Below is a small trained network, with its code and all its weights. Each question gives an input and a class and asks what happens when units are switched off, that is, made to give their printed mean instead of their output.

import numpy as np


def w(rows, s, z=0):
    codes = np.array(rows[::2]) - 128.0
    scale = np.full(codes.shape[1], s)
    scale[-1] = z or s
    return codes * scale


def f(y):
    return np.maximum(y, 0)


def log_softmax(a):
    a = a - a.max(-1, keepdims=True)
    return a - np.log(np.exp(a).sum(-1, keepdims=True))


def net(x, mask):
    res = np.array(x, float).reshape(1, 6) / 4 @ E
    y = f(res @ A[0][:, :-1].T + A[0][:, -1])
    res = res + np.where(mask, y, B[0][:, -1]) @ B[0][:, :-1]
    return log_softmax(res[-1] @ U[:, :-1].T + U[:, -1])


A, B = {}, {}
E = w([
[129,129,128,135],'x0',
[132,131,127,143],'x1',
[212,212,131,68],'x2',
[130,129,127,131],'x3',
[107,151,249,131],'x4',
[211,38,162,133],'x5',
],0.011)
A[0] = w([
[177,85,126,117,102],'N1',
[200,201,133,109,91],'N2',
[153,129,62,135,89],'N3',
[127,140,226,132,4],'N4',
[175,168,105,109,102],'N5',
[151,81,148,120,112],'N6',
[186,171,123,101,122],'N7',
[153,109,2,129,57],'N8',
[108,160,237,139,9],'N9',
[167,86,121,127,104],'N10',
[166,88,141,127,76],'N11',
[77,93,123,158,126],'N12',
[75,88,127,149,128],'N13',
[57,80,129,167,138],'N14',
[181,83,135,119,93],'N15',
[147,140,111,99,105],'N16',
[63,193,134,136,86],'N17',
[197,214,150,120,167],'N18',
[51,160,97,118,106],'N19',
[90,185,92,133,105],'N20',
[172,61,168,136,100],'N21',
[169,87,175,125,65],'N22',
[144,139,112,159,64],'N23',
[122,107,122,191,88],'N24',
[114,142,81,125,97],'N25',
[92,201,127,133,100],'N26',
[67,88,146,179,160],'N27',
[84,160,122,129,102],'N28',
[98,100,131,109,63],'N29',
[168,175,133,135,89],'N30',
[101,173,115,129,82],'N31',
[94,155,116,120,103],'N32',
[134,121,93,138,16],'N33',
[153,177,127,113,104],'N34',
[155,106,103,130,99],'N35',
[161,169,132,131,135],'N36',
[64,160,115,124,105],'N37',
[181,88,176,160,60],'N38',
[121,102,94,91,37],'N39',
[161,103,68,127,63],'N40',
],0.015,0.0031)
B[0] = w([
[163,159,102,164,187],'N1',
[102,54,51,88,234],'N2',
[58,146,177,161,191],'N3',
[76,191,172,157,196],'N4',
[107,88,107,78,197],'N5',
[172,166,90,128,174],'N6',
[98,74,80,102,212],'N7',
[31,210,228,159,246],'N8',
[28,224,254,135,211],'N9',
[156,139,132,140,178],'N10',
[176,171,111,187,174],'N11',
[104,87,77,88,185],'N12',
[114,67,78,48,185],'N13',
[91,34,67,73,207],'N14',
[188,138,111,167,190],'N15',
[111,88,152,103,164],'N16',
[190,153,115,178,199],'N17',
[77,40,98,71,248],'N18',
[199,141,107,180,199],'N19',
[187,163,150,153,195],'N20',
[193,154,92,142,204],'N21',
[169,151,125,151,187],'N22',
[124,117,140,136,136],'N23',
[127,99,114,114,166],'N24',
[137,171,185,183,171],'N25',
[206,176,108,152,195],'N26',
[99,60,107,54,203],'N27',
[189,137,102,167,171],'N28',
[116,117,98,120,144],'N29',
[119,70,102,109,181],'N30',
[177,128,135,147,170],'N31',
[180,135,134,136,164],'N32',
[114,155,155,108,149],'N33',
[126,110,98,108,186],'N34',
[138,198,190,143,163],'N35',
[99,90,98,60,180],'N36',
[192,135,101,160,184],'N37',
[164,141,126,139,193],'N38',
[113,150,146,122,154],'N39',
[107,161,188,137,190],'N40',
],0.0084,0.012)
U = w([
[79,55,45,82,142],'0',
[255,163,100,182,11],'1',
[25,186,219,157,253],'2',
],0.013,0.0014)

Each question gives the input, the list of numbers given to net, and the class t.
The units are the neurons (one row each of A and B). Each row of codes is followed by its name. A weight is (code - 128) times the scale printed after its matrix; where a second scale follows, it is the last column's (A, B and U).
mask holds one flag per neuron, in row order. A switched-off neuron (its flag False) gives its mean, the last column of its row in B, instead of its output. The means were averaged over made-up inputs and are rounded, as every weight is.
A unit's drop is (log p(t) with every unit on - log p(t) with that unit switched off) / (log p(t) with every unit on - log p(t) with every unit switched off).
The circuit of an input: a set's keep is (log p(t) with only the set's units on - log p(t) with every unit switched off) / (log p(t) with every unit on - log p(t) with every unit switched off). Starting from the 12 units with the biggest drops (on a tie, the unit counted first), units are removed one at a time, each time the one whose removal leaves the highest keep (on an exact tie, the one counted first), for as long as the keep stays at least 0.8.
units of the circuit, in order: the units of the circuit, biggest drop first
unit that matters most: the unit with the biggest drop
k most important neurons: the k neurons with the biggest drops, biggest first
drop when u is switched off: that unit's drop, to one decimal
input [4,-1,5,-5,-7,6], class 2: units of the circuit, in order	(N8)
input [-2,2,1,8,4,-4], class 1: units of the circuit, in order	(N8 N17)
input [1,4,-3,-5,-4,2], class 2: 3 most important neurons	(N8 N2 N18)
input [-8,-3,-8,3,8,8], class 0: 2 most important neurons	(N27 N14)
input [6,6,6,-2,1,-7], class 1: 2 most important neurons	(N26 N17)
input [0,5,7,1,1,-6], class 0: 2 most important neurons	(N18 N2)
input [6,4,6,-1,6,-2], class 0: 3 most important neurons	(N18 N2 N8)
input [-6,5,8,-3,8,8], class 0: 4 most important neurons	(N18 N2 N7 N8)
input [5,-6,7,-6,-7,5], class 0: 3 most important neurons	(N2 N9 N7)
input [4,8,-6,-3,-5,7], class 1: 2 most important neurons	(N18 N21)
input [6,5,2,-8,-6,5], class 2: drop when N8 is switched off	0.7
input [-7,0,-4,-2,-7,-7], class 1: drop when N37 is switched off	0.2
input [-2,-2,0,7,2,1], class 2: drop when N17 is switched off	0.1
input [0,5,2,-4,-3,1], class 2: unit that matters most	N14
